Below are the code and all the weights of a small trained network. Each question names an input and a class and asks about switching units off, where a switched-off unit gives its printed mean instead of its output.

import numpy as np


def w(rows, s, z=0):
    codes = np.array(rows[::2]) - 128.0
    scale = np.full(codes.shape[1], s)
    scale[-1] = z or s
    return codes * scale


def f(y):
    return np.maximum(y, 0)


def log_softmax(a):
    a = a - a.max(-1, keepdims=True)
    return a - np.log(np.exp(a).sum(-1, keepdims=True))


def net(x, mask):
    res = np.array(x, float).reshape(1, 7) / 4 @ E
    y = f(res @ A[0][:, :-1].T + A[0][:, -1])
    res = res + np.where(mask, y, B[0][:, -1]) @ B[0][:, :-1]
    return log_softmax(res[-1] @ U[:, :-1].T + U[:, -1])


A, B = {}, {}
E = w([
[182,198,4,33,180,173,170,97,109,62,94,148],'x0',
[136,106,72,110,128,142,1,69,160,80,135,41],'x1',
[149,156,115,153,68,160,72,97,170,218,214,107],'x2',
[178,112,51,142,132,207,177,177,163,97,194,124],'x3',
[118,170,142,77,152,156,103,96,201,118,86,244],'x4',
[115,150,57,86,50,95,179,196,116,98,124,106],'x5',
[16,89,110,141,94,184,120,226,230,146,100,135],'x6',
],0.0098)
A[0] = w([
[155,125,130,162,107,172,151,178,153,168,190,142,140],'neuron 1',
[80,106,149,171,75,145,88,184,206,202,144,123,152],'neuron 2',
[107,93,69,153,146,140,52,78,147,77,131,78,196],'neuron 3',
[123,155,133,118,105,155,132,75,96,165,152,91,139],'neuron 4',
[194,145,93,48,109,117,206,193,94,88,97,146,254],'neuron 5',
[126,117,193,119,93,89,99,67,127,150,99,189,253],'neuron 6',
[141,150,127,72,171,107,148,85,137,129,138,212,209],'neuron 7',
[144,181,156,133,114,148,89,102,106,106,133,183,104],'neuron 8',
[153,75,144,196,147,134,146,147,105,118,117,123,107],'neuron 9',
[118,69,78,148,101,230,131,189,167,123,177,63,194],'neuron 10',
[108,183,60,115,169,115,133,198,126,116,160,136,184],'neuron 11',
[153,66,104,132,91,78,109,101,69,71,161,66,118],'neuron 12',
[206,121,124,127,110,150,116,97,133,143,103,186,137],'neuron 13',
[146,148,107,178,142,127,114,68,146,140,121,189,65],'neuron 14',
[161,120,61,130,107,141,201,100,112,86,140,39,149],'neuron 15',
[162,110,139,208,84,132,163,229,153,167,179,176,140],'neuron 16',
[182,104,145,159,117,77,128,165,96,180,105,67,197],'neuron 17',
[76,111,150,173,120,147,143,141,130,189,186,111,164],'neuron 18',
[134,129,141,69,143,155,165,168,131,78,125,168,83],'neuron 19',
[113,142,254,166,157,112,86,134,91,154,112,171,192],'neuron 20',
[79,166,72,143,120,188,36,164,231,163,106,125,202],'neuron 21',
[176,136,59,113,157,170,128,190,115,52,60,222,148],'neuron 22',
[168,175,163,114,169,121,133,68,115,109,155,212,187],'neuron 23',
[120,98,177,169,127,137,166,69,74,116,125,121,131],'neuron 24',
[85,113,198,211,118,44,85,101,127,184,101,136,129],'neuron 25',
[161,130,135,192,67,146,130,170,166,131,166,113,58],'neuron 26',
],0.0096,0.0031)
B[0] = w([
[179,103,111,160,120,221,146,159,139,143,205,138,182],'neuron 1',
[94,92,177,56,60,181,90,214,142,116,147,191,254],'neuron 2',
[204,151,86,98,161,97,62,130,231,85,64,101,218],'neuron 3',
[140,183,161,121,111,147,60,123,104,119,143,119,169],'neuron 4',
[66,169,65,233,111,149,238,134,52,98,78,95,245],'neuron 5',
[98,126,249,111,145,117,104,84,110,227,68,150,222],'neuron 6',
[82,182,184,143,228,255,185,75,165,165,110,135,208],'neuron 7',
[145,130,135,88,197,155,138,61,153,141,112,118,169],'neuron 8',
[143,107,119,150,137,98,163,128,115,117,166,119,162],'neuron 9',
[157,110,30,102,61,107,94,172,217,139,196,120,228],'neuron 10',
[70,110,39,136,83,151,120,186,93,105,123,122,189],'neuron 11',
[189,199,163,156,121,104,74,137,120,111,65,129,198],'neuron 12',
[141,148,122,120,151,185,137,105,147,175,166,103,173],'neuron 13',
[148,120,113,134,148,164,97,122,140,187,121,128,168],'neuron 14',
[112,201,64,84,44,95,126,82,115,84,134,124,213],'neuron 15',
[158,97,139,152,100,150,173,187,93,107,187,164,212],'neuron 16',
[110,185,124,213,100,39,97,162,66,145,171,124,184],'neuron 17',
[188,76,158,125,98,132,125,162,90,142,153,173,201],'neuron 18',
[96,73,123,193,160,183,195,126,153,93,122,159,187],'neuron 19',
[115,92,214,143,166,63,161,117,108,164,157,158,241],'neuron 20',
[80,37,66,38,85,177,56,114,196,166,54,102,249],'neuron 21',
[66,120,69,175,206,140,218,114,177,70,46,140,238],'neuron 22',
[140,180,166,181,205,196,155,20,172,166,192,80,212],'neuron 23',
[145,129,121,134,172,41,160,102,121,150,154,96,172],'neuron 24',
[104,110,205,128,164,82,120,151,77,104,122,189,246],'neuron 25',
[197,110,122,127,75,144,141,160,142,114,148,180,175],'neuron 26',
],0.0068,0.015)
U = w([
[112,80,33,76,130,145,59,154,205,141,127,55,46],'0',
[175,85,129,138,50,187,132,241,155,147,239,177,153],'1',
[38,120,68,168,194,166,255,158,131,52,88,148,39],'2',
[25,84,216,62,96,131,80,177,152,181,89,201,151],'3',
[109,224,65,149,54,105,168,161,23,160,158,44,105],'4',
[114,93,242,193,195,5,160,164,60,176,172,161,56],'5',
[235,191,133,140,148,50,55,118,127,56,104,85,244],'6',
[150,163,176,152,233,193,153,55,148,230,154,119,243],'7',
],0.0073,0.0011)

Each question gives the input, the list of numbers given to net, and the class t.
The units are the neurons (one row each of A and B). Each row of codes is followed by its name. A weight is (code - 128) times the scale printed after its matrix; where a second scale follows, it is the last column's (A, B and U).
mask holds one flag per neuron, in row order. A switched-off neuron (its flag False) gives its mean, the last column of its row in B, instead of its output. The means were averaged over made-up inputs and are rounded, as every weight is.
A unit's drop is (log p(t) with every unit on - log p(t) with that unit switched off) / (log p(t) with every unit on - log p(t) with every unit switched off).
The circuit of an input: a set's keep is (log p(t) with only the set's units on - log p(t) with every unit switched off) / (log p(t) with every unit on - log p(t) with every unit switched off). Starting from the 12 units with the biggest drops (on a tie, the unit counted first), units are removed one at a time, each time the one whose removal leaves the highest keep (on an exact tie, the one counted first), for as long as the keep stays at least 0.8.
units of the circuit, in order: the units of the circuit, biggest drop first
top k neurons: the k neurons with the biggest drops, biggest first
drop when u is switched off: that unit's drop, to one decimal
input [4,4,2,-1,8,-1,4], class 0: units of the circuit, in order : neuron 21
input [-5,8,-7,-7,-8,4,-7], class 6: top 2 neurons : neuron 12; neuron 3
input [0,6,-4,-2,4,-3,1], class 7: units of the circuit, in order : neuron 2; neuron 11
input [-5,8,1,-1,-7,-5,4], class 1: top 2 neurons : neuron 10; neuron 2
input [-7,-7,6,-8,-8,4,5], class 5: top 2 neurons : neuron 25; neuron 20
input [0,5,1,8,-5,6,1], class 0: top 3 neurons : neuron 10; neuron 3; neuron 15
input [-3,8,-1,-7,2,-6,-5], class 5: top 3 neurons : neuron 25; neuron 20; neuron 21
input [-4,2,1,7,-2,3,-6], class 6: top 3 neurons : neuron 12; neuron 2; neuron 5
input [6,0,-1,4,-5,0,-5], class 4: top 4 neurons : neuron 15; neuron 12; neuron 25; neuron 21
input [0,5,-6,-4,1,-3,1], class 7: top 2 neurons : neuron 2; neuron 21
input [0,-2,0,-8,2,-2,-3], class 5: top 2 neurons : neuron 20; neuron 25
input [-7,5,4,-4,-6,-5,2], class 5: top 2 neurons : neuron 17; neuron 25
input [-2,6,-4,-4,-1,-1,-7], class 6: top 2 neurons : neuron 12; neuron 3
input [-6,8,-7,3,-6,5,1], class 6: units of the circuit, in order : neuron 12
input [7,-8,-3,-4,1,-7,1], class 7: top 2 neurons : neuron 23; neuron 7
input [4,3,5,3,-8,3,-1], class 4: drop when neuron 21 is switched off : 0.1
input [-1,4,5,-3,-2,-3,-4], class 6: drop when neuron 12 is switched off : 0.2
input [-1,2,-4,-5,-4,-7,5], class 5: drop when neuron 20 is switched off : 0.1
